Each row has a name. Each piece below is followed by the name of the row it came from, unless a question asks for something else. Each question is about the rows just above it. Some pieces are copies with a little noise.

Rupo: [130  96 108 111 172 152 161 123 154 155 147 124  89]
tufu: [109 120 102  70  69 163 121 115 135 174 208 106 149]
Nuvi: [168 123 155 145 127 104  99 161 154 131  96 102 117]
asked: [168 123 156 145 128 105  98 161 154 132  95 103 117]
Nuvi
Where do [155 147] appear?
Rupo
asked: [110 121 102  70  69 163 122 116 135 174 208 107 149]
tufu

fuv: [111 107 144  90 118  92 103 133 160 179  44 145 105 162 112]
zama: [ 65  47  48 154 103 226  25 179 133 145  44 160 115  98 133]
zufe: [104 101 174  52 105  42 104  76  66 101 192 158  77 198 108]
asked: [ 63  47  49 155 105 227  23 181 132 145  44 159 114  98 133]
zama
The row with [ 65  47  48 154 103 226  25 179 133 145  44 160 115  98 133] is
zama
Give the next entry after [179 133 145  44 160].
[115]
asked: [110 107 144  90 118  92 102 133 160 179  44 145 105 162 113]
fuv
What is the next entry after [ 48 154 103 226  25 179 133 145  44 160]?
[115]
The row with [104 101 174  52 105  42 104  76  66 101 192 158  77 198 108] is
zufe

zef: [136 119  81  92 179 119 144  81 156 144  35  46  46  69 174  81  35]
bet: [138 123  92 100 188 123 147  91 161 147  57  66  66  83 182  92  58]
kime: [142 141 151 146 181 141 145 151 157 145 172 166 166 156 175 151 172]
nokug: [ 51  74 189 144 169 139 142 148 151 142 166 162 162 153 164 148 166]
mozel: [139 121  84  95 197 121 149  83 166 150  42  52  53  74 189  83  42]
asked: [123 147  91 161 147  57  66  66]
bet
asked: [136 119  81  92 179 119 144  81 156 144  35  46  46  69 174  81  35]
zef
[ 51  74 189 144 169 139 142 148 151 142 166 162 162 153 164 148 166] is in which row?
nokug
The next entry after [ 92 179]:
[119]
What is the next entry after [ 53  74 189]?
[83]
The next entry after [121  84  95 197 121 149  83 166 150]:
[42]

bolag: [107 153 128  97  67 200 129 104  84 121  67 115 157 131 110  90 132 120
 158 131 138 118 140  68 162 146 123 120  95 135 158 119 120 126 103 166
 173]
Kerek: [129 138 118 140  68 162 146 123 120  95 206 111 122 108 111 136 130 146
 106 135 140 126 109 168 109 138 118  80 160 115 101 150  84 100 138  94
  80]
guza: [128  96  67 200 129 104  84 128 102 175 118  99 135 123 108  88 139 120
 142 148 135 122 122  77 147 163 124  97 127 125 144 161  80  98 108 133
 155]
What is the next entry after [200 129 104  84 128 102 175 118  99 135 123 108]?
[88]
What is the next entry after [131 138 118 140  68 162 146 123 120  95]?
[135]
asked: [128  97  67 200 129 104  84]
bolag

teduf: [ 74  98 106 110 109 110 154 122 111 146 113 149 107 146 149 146 107 149
 147 112 111 110 152 110 159 155 126 110 154 115 143 107 126 108 177 114
 124 152 107]
dobef: [ 84 110 110 107 114 103 150 129 105 144 102 145 111 151 148 144 107 147
 149 104 109 107 145 108 151 148 132 109 153 109 152 111 129 109 157 103
 118 153 114]
lam: [ 48 109 108 107 108 108 144 126 103 153 110 148 105 144 145 150 105 152
 144 111 104 108 148 105 158 150 127 110 148 109 140 109 128 105 182 110
 105 144 103]
Kebag: [ 74  98 106 110 109 110 144 122 111 146 113 149 107 146 141 146 107 149
 147 112 111 110 152 110 159 155 123 110 154 115 143 107 126 108 177 114
 124 152 107]
vugut: [ 66 108 112 111 110 110 150 136 106 150 110 156 109 149 148 150 110 150
 152 105 114 111 148 114 152 154 121 109 151 106 151 110 131 109 165 116
 119 149 108]
Det: [ 77 110 112 113 114 107 149 128 111 144 111 145 112 152 151 150 116 147
 146 111 116 111 149 112 151 151 110 151 151 109 106 121 127 109 172 106
 126 148 114]
asked: [ 84 109 110 108 115 105 151 129 107 145 102 145 112 151 149 143 107 148
 149 103 107 108 145 108 151 146 132 109 154 109 153 110 127 110 157 102
 117 153 114]
dobef
The next entry after [121 109 151 106 151 110]:
[131]
asked: [ 67 108 112 111 111 110 149 136 105 150 109 155 109 148 149 150 110 150
 152 104 113 112 148 114 152 154 121 109 151 106 152 110 131 110 165 116
 119 149 108]
vugut

kopu: [125 134 122 120 116 128 129 136 132]
Dak: [137 116 119 147 136 107 133 142 126]
fatub: [124 104 132 100 153 134 183 135 138]
Nogi: [126 188 124 174  64 127  25  83  88]
asked: [125 134 122 120 116 128 129]
kopu
asked: [124 104 132 100 153 134 183 135 138]
fatub
asked: [124 188 125 174  64 128  24  82  88]
Nogi
asked: [137 116 119 147 136 107 133 142 126]
Dak

Soz: [181  98 164 126 110 153 150 170 117 123 133  89 134 166 142 127 144 208]
Pezi: [166 127 142 157 118  99  84 119  63  89  95  71 120 104 131 163 120 139]
Tisi: [168 118 146 140 117 111 111 131 111  81 109 140 145 129 115 140 137 130]
dugev: [150 130 148 116 125 149 122 123 155 179 116 141 106 124 122 158 127 159]
Zova: [141 145 155 113 128 132 117 109 156 136 127 132 107 125 111 151 147 147]
tazul: [142 118 146 140 117 111 111 131 111  81 109 140 145 129 115 140 137 130]
Kun: [137 141 165 116 115 131 115 103 146 133 120 135 103 123 107 146 139 137]
gid: [152 137 140 124 116 107  98 123 121  71 125 123 117 101 111 132 138 127]
tipa: [151 143 160 108 126 140 138  93 151 145 131 132  94 126 104 156 143 147]
zev: [147 126 134 134 116 115 115 124 114 112 102 129 100 135  95 156 157 128]
bomes: [156 120 135 135 128 107 106 136 116  88 127 122 124 120 129 141 134 134]
Vufes: [147 126 134 134 116 115 115 124 114  63 114 126 124 134 131 152 130 121]
Give the next entry after [134 116 115 115 124 114  63 114].
[126]
asked: [151 143 160 108 126 140 138  93 151 145 131 132  94 126 104 156 143 147]
tipa
asked: [156 120 135 135 128 106 106 136 116  89 127 123 124 120 130 141 134 133]
bomes
asked: [150 144 159 108 126 142 137  93 151 146 130 134  92 125 103 157 144 147]
tipa
asked: [116  88]
bomes

Mobem: [168  75 174  78 170 165 169 174 121 169 162 152 180  80  83  71 177  71
 219 177 135  74 178  74 174  80 121]
Dira: [177 137 173 174 166 172 167 181 172 173 166 170 178 170 175 164 177 165
 169 174 121 169 162 151 174 171 130]
geve: [178 119  81 168  75 174  78 172 170 179  78 180 180  80  83  71 177  71
 219 177 135  74 178  74 174  80 121]
Which row holds [178 170 175 164 177 165 169 174 121 169 162 151]?
Dira
The row with [168  75 174  78 172] is
geve

Nop: [125 118 127  81 143 109 133  80 105 112  83 162  85 152 154 104 146 113
 108 124 101 141 173  64 122 130 132 159  70 129 160 204 125 184  92 122
 168 104]
Lis: [184 113  99 155 112 137 153 144 161 114 141 107 127 133 124 160 200 152
 102  95  81 185  92 129 128 124  91 127 119 208 166 105 129  81 191 143
 131 172]
bepub: [122 131 111 182 113 153 127 191 151 145 185  92 183 101 113 157 123 142
 139 125 141 128  92 208 127 124 119  91 185 129 100  47 133  74 169 133
 106 156]
bur: [127 169  65 114 118 112 116  89  98 128  92 158  97 135 135  90  83 103
 141 150 154  81 159  69 146 140 148 180 122 140 104 178 126 188  63 117
 135  82]
Dus: [ 87 147 164  99 142 118 108 103 100 144 105 150 114 124 125  94  56 103
 161 162 176  59 141  83 157 141 152 177 170 143  93 152 126 169  65 114
 118  84]
Ber: [179 112  99 162 112 136 144 152 162 116 152 103 141 129 122 162 191 158
 104  99  88 193 100 172 104 117 113  74  95 111 155  96 128  77 195 144
 122 175]
pudu: [157 118 102 174 111 144 138 174 162 122 169  96 158 120 117 169 172 154
 112 107 104 172  95 195 112 119 114  76 123 118 133  70 130  72 192 139
 114 176]
kesap: [ 85 152 165 118 134 127 100 125 105 154 124 136 137 110 119 106  42 109
 172 160 191  49 121 108 160 140 146 165 205 147  87 124 127 137  81 113
 108  95]
Nesig: [133 113 121  86 141 108 138  81 111 110  84 156  85 155 153 110 161 115
 103 121  92 153 172  66 117 127 126 151  66 125 168 201 126 172 102 125
 169 112]
mev: [142 113 120  83 138 109 138  82 111 109  84 157  86 153 156 110 163 117
 102 116  91 158 170  67 117 127 126 147  66 124 180 198 125 169 107 125
 172 113]
Tiraz: [ 98 132 150  81 149 112 118  85 100 126  86 163  92 139 141  92  96 104
 132 145 142  95 166  66 141 136 140 180 105 138 116 189 126 195  66 115
 142  82]
Which row holds [128  92 208 127 124 119  91 185 129]?
bepub
asked: [122 131 111 182 113 153 127 191 151 145 185  92 183 101 113 157 123 142
 139 125 141 128  92 208 127 124 119  91 185 129 100  47 133  74 169 133
 106 156]
bepub
Which row holds [179 112  99 162 112 136 144 152 162 116 152 103 141 129 122 162 191 158
 104  99  88 193 100 172 104 117 113  74  95 111 155  96 128  77 195 144
 122 175]?
Ber
asked: [126 169  65 114 118]
Dus
asked: [174 111 144 138 174 162 122]
pudu
asked: [ 98 132 150  81 149 112 118  85 100 126  86 163  92 139 141  92  96 104
 132 145 142  95 166  66 141 136 140 180 105 138 116 189 126 195  66 115
 142  82]
Tiraz
asked: [132 112 121  87 141 108 138  81 111 110  83 155  85 155 153 110 161 114
 105 121  91 153 173  66 117 128 126 151  66 124 168 201 127 172 101 126
 169 112]
Nesig

moba: [159  82  74 101 148]
pok: [136 196  79 108  80]
lofur: [190 179 157 146 100]
dapu: [104 107  40 142  99]
gopi: [114  99 190 100 191]
Lem: [130  87 165  80 201]
rig: [130 162 157  55 168]
dovos: [190 179 157 132  95]
pese: [ 51 192 149 115 118]
asked: [188 180 156 146 101]
lofur
asked: [113  98 189 100 190]
gopi

gebur: [138 125 135 112 106  97 138 170  85  83 173  84  87  92 120 105 156 203
 126 139 147 102 161  90 170 150 172 106 170 166 161 102 109 139 124 123
 116 150 157 123  89 141 173 173 171 172 163 175 152]
Ropud: [184  76  86 151 128 108 120 180  72  78 165 111 133 156  47 182 202 113
  97 140 116 160  79 183  75  77 102 125 147 166 180  73  76 166 109 124
 102 173 181 146  80 159 140 117  97  74  73  92  84]
vufut: [ 73 168 143 141 166 182 167  80 155 126 155  80  71  73 101 116  97 124
  74 185 174 105 123 158  78  79  75 131 121 148 171  71  71 172 108 120
  93 181 186 151  96 167 104  82  71 116  88  32 140]
biko: [126 137 147 142 134 129 140 140 111 106 155  97  93  92 163  91 102 148
 158 103 109 142 122 129 132 152 145 108 155 161 163  92  91 165  93 161
 156 104 108 125 136 140 134 140 145 161 156 168 161]
The row with [108 120  93 181 186] is
vufut
asked: [126 140 145 142 134 129 140 140 112 106 155  98  93  93 163  91 103 147
 159 104 109 143 121 130 132 152 144 108 155 163 163  92  90 166  94 161
 157 105 108 125 136 140 134 141 144 160 155 169 162]
biko
asked: [126 139 147]
gebur
Where do [184  76  86 151 128 108 120 180  72  78 165 111 133 156  47 182 202 113
  97 140 116 160  79 183  75  77 102 125 147 166 180  73  76 166 109 124
 102 173 181 146  80 159 140 117  97  74  73  92  84] appear?
Ropud
What is the next entry after [171  71  71 172 108 120  93 181 186 151]?
[96]

dod: [150  89 153  78  51 144  70 170  87]
Zuf: [145 164 117 130 119 117 139 142 118]
Mezer: [ 67 135  86 145  96 160  68 170  91]
vipo: [150  89 153  78  51 144  70 170 102]
povog: [115 117 130 142 117 139 119 164  95]
The row with [150  89 153  78  51 144  70 170  87] is
dod
[145 164 117 130 119 117 139 142 118] is in which row?
Zuf
The next entry after [117 130 142 117 139 119 164]:
[95]
Where do [ 89 153  78  51 144  70 170  87] appear?
dod

kig: [186  43  45 127]
feza: [ 77 142 194 182]
Silel: [139  66 188 158]
asked: [139  65 187 157]
Silel
Which row holds [139  66]?
Silel
asked: [139  66 188 158]
Silel
asked: [ 76 141 195 183]
feza

nik: [216  60 109 119 149]
Mudez: [ 70 133 128 127 124]
sanes: [219  44  96 108 140]
Nuka: [118 133 128 116 150]
lefar: [118 133 128 127 124]
gog: [ 70 211 166 158 131]
Which row holds [219  44  96 108 140]?
sanes
asked: [216  61 109 119 150]
nik
Give the next entry after [ 70 133].
[128]

ref: [194  77 151 186 204 130  93]
zetu: [126 126 126 125 126 126 126]
Dufir: [ 76 167 176 194  77 149 186]
lel: [167 176 194  77 148 186  95]
fima: [ 80 162 171 187  81 146 179]
[167 176 194  77 149 186] is in which row?
Dufir
asked: [126 126 126 125 126]
zetu
The next entry after [126 126 125]:
[126]
[ 80 162 171 187  81 146 179] is in which row?
fima
asked: [126 127 126 125 126 126 126]
zetu
The next entry after [194  77 148 186]:
[95]
asked: [ 80 162 172 188  81 147 181]
fima

posu: [137 124 143 123 137 127 142 141 125 113 172 102  73 117 104  78 163  85
 107 132 147 104]
kuzat: [149 132 138 167 115 192 131 127 146 166  55 166 108 120 111 170 132 153
 140 135 119 171]
tav: [146 129 141 153 123 172 136 133 139 148  96 144  91 118 106 136 145 128
 127 134 130 147]
rukeg: [162 129 154 172 119 205 144 138 148 162  78 152  55 109  86 136 163 122
 124 140 135 159]
Nuda: [146 129 141 153 123 172 136 133 139 148  96 144  91 118 106 136 123 128
 127 134 130 147]
Guzu: [137 124 143 123 136 127 142 141 125 113 172 102  73 117 104  78 163  85
 107 132 147 104]
The row with [146 129 141 153 123 172 136 133 139 148  96 144  91 118 106 136 145 128
 127 134 130 147] is
tav
asked: [162 129 155 172 118 204 144 139 148 161  78 152  56 109  86 136 163 123
 125 139 135 158]
rukeg

Kizu: [ 80 103 137  71  97]
sir: [197 173 141 206 180]
lup: [ 81 106 140  73  99]
lin: [ 80 103 125 127 126]
asked: [125 127]
lin
Where do [ 80 103 125 127 126] appear?
lin
Where do [ 80 103 137  71  97] appear?
Kizu
asked: [197 174 142 207 179]
sir
Which row holds [ 81 106 140  73  99]?
lup
asked: [ 81 104 124 124 125]
lin

dok: [ 57 142 199  58]
Dep: [223 146  95 225]
Kal: [146 199 196  55]
Nese: [223 146 199  62]
asked: [ 57 142 198  59]
dok
asked: [223 144  95 225]
Dep
asked: [222 146 199  61]
Nese
Which row holds [223 146 199  62]?
Nese
asked: [223 146  95 225]
Dep

